Below are the code and all the weights of a small trained network. Each question names an input and a class and asks about switching units off, where a switched-off unit gives its printed mean instead of its output.

import numpy as np


def w(rows, s, z=0):
    codes = np.array(rows[::2]) - 128.0
    scale = np.full(codes.shape[1], s)
    scale[-1] = z or s
    return codes * scale


def f(y):
    return np.maximum(y, 0)


def log_softmax(a):
    a = a - a.max(-1, keepdims=True)
    return a - np.log(np.exp(a).sum(-1, keepdims=True))


def net(x, mask):
    res = np.array(x, float).reshape(1, 6) / 4 @ E
    y = f(res @ A[0][:, :-1].T + A[0][:, -1])
    res = res + np.where(mask, y, B[0][:, -1]) @ B[0][:, :-1]
    return log_softmax(res[-1] @ U[:, :-1].T + U[:, -1])


A, B = {}, {}
E = w([
[2,69,95,57,98,173],'x0',
[71,66,230,189,146,59],'x1',
[213,208,187,78,117,158],'x2',
[112,203,105,124,57,43],'x3',
[89,177,159,55,124,130],'x4',
[233,108,172,194,56,193],'x5',
],0.0094)
A[0] = w([
[176,169,164,213,148,78,226],'n1',
[152,115,178,120,186,146,58],'n2',
[50,68,124,68,40,86,254],'n3',
[2,143,142,136,108,67,132],'n4',
[159,176,175,163,103,39,107],'n5',
[100,190,128,68,103,221,107],'n6',
[142,223,115,8,155,108,237],'n7',
[111,135,127,88,141,196,35],'n8',
[133,39,165,191,162,217,182],'n9',
[83,118,95,93,135,82,53],'n10',
[126,104,120,155,102,203,102],'n11',
],0.011,0.0041)
B[0] = w([
[36,181,125,112,189,134,223],'n1',
[124,100,110,143,103,88,159],'n2',
[65,175,42,146,187,88,253],'n3',
[45,172,117,125,185,77,246],'n4',
[73,225,171,95,159,215,198],'n5',
[254,44,180,99,91,183,199],'n6',
[139,186,117,68,133,156,244],'n7',
[109,96,182,80,117,148,160],'n8',
[181,7,97,225,98,61,225],'n9',
[7,177,153,149,127,108,183],'n10',
[207,76,93,174,108,131,166],'n11',
],0.0095,0.014)
U = w([
[192,127,199,37,99,179,72],'0',
[160,43,254,158,120,122,3],'1',
[44,183,151,129,251,69,185],'2',
[138,45,77,190,118,54,176],'3',
],0.0095,0.0055)

Each question gives the input, the list of numbers given to net, and the class t.
The units are the neurons (one row each of A and B). Each row of codes is followed by its name. A weight is (code - 128) times the scale printed after its matrix; where a second scale follows, it is the last column's (A, B and U).
mask holds one flag per neuron, in row order. A switched-off neuron (its flag False) gives its mean, the last column of its row in B, instead of its output. The means were averaged over made-up inputs and are rounded, as every weight is.
A unit's drop is (log p(t) with every unit on - log p(t) with that unit switched off) / (log p(t) with every unit on - log p(t) with every unit switched off).
The circuit of an input: a set's keep is (log p(t) with only the set's units on - log p(t) with every unit switched off) / (log p(t) with every unit on - log p(t) with every unit switched off). Starting from all 11 units, units are removed one at a time, each time the one whose removal leaves the highest keep (on an exact tie, the one counted first), for as long as the keep stays at least 0.8.
circuit, biggest first: the units of the circuit, biggest drop first
k most important neurons: the k neurons with the biggest drops, biggest first
drop when u is switched off: that unit's drop, to one decimal
input [-2,-2,-1,-4,4,6], class 1: circuit, biggest first	(n3)
input [0,-8,3,6,2,-8], class 0: 3 most important neurons	(n6 n7 n1)
input [-8,0,5,-7,8,-6], class 0: circuit, biggest first	(n3 n4)
input [5,-6,-2,-8,0,-2], class 1: 2 most important neurons	(n6 n8)
input [-6,-6,0,3,2,3], class 0: 2 most important neurons	(n3 n4)
input [6,-3,7,-7,4,5], class 1: 2 most important neurons	(n9 n5)
input [-8,-8,-6,5,-4,7], class 2: 2 most important neurons	(n1 n6)
input [0,-3,6,-7,-4,2], class 1: drop when n3 is switched off	0.5
input [-2,5,7,-7,-6,-8], class 3: drop when n9 is switched off	0.1
input [8,1,-2,6,-1,8], class 3: drop when n1 is switched off	0.2
input [-2,-6,5,8,3,6], class 0: drop when n2 is switched off	0.0
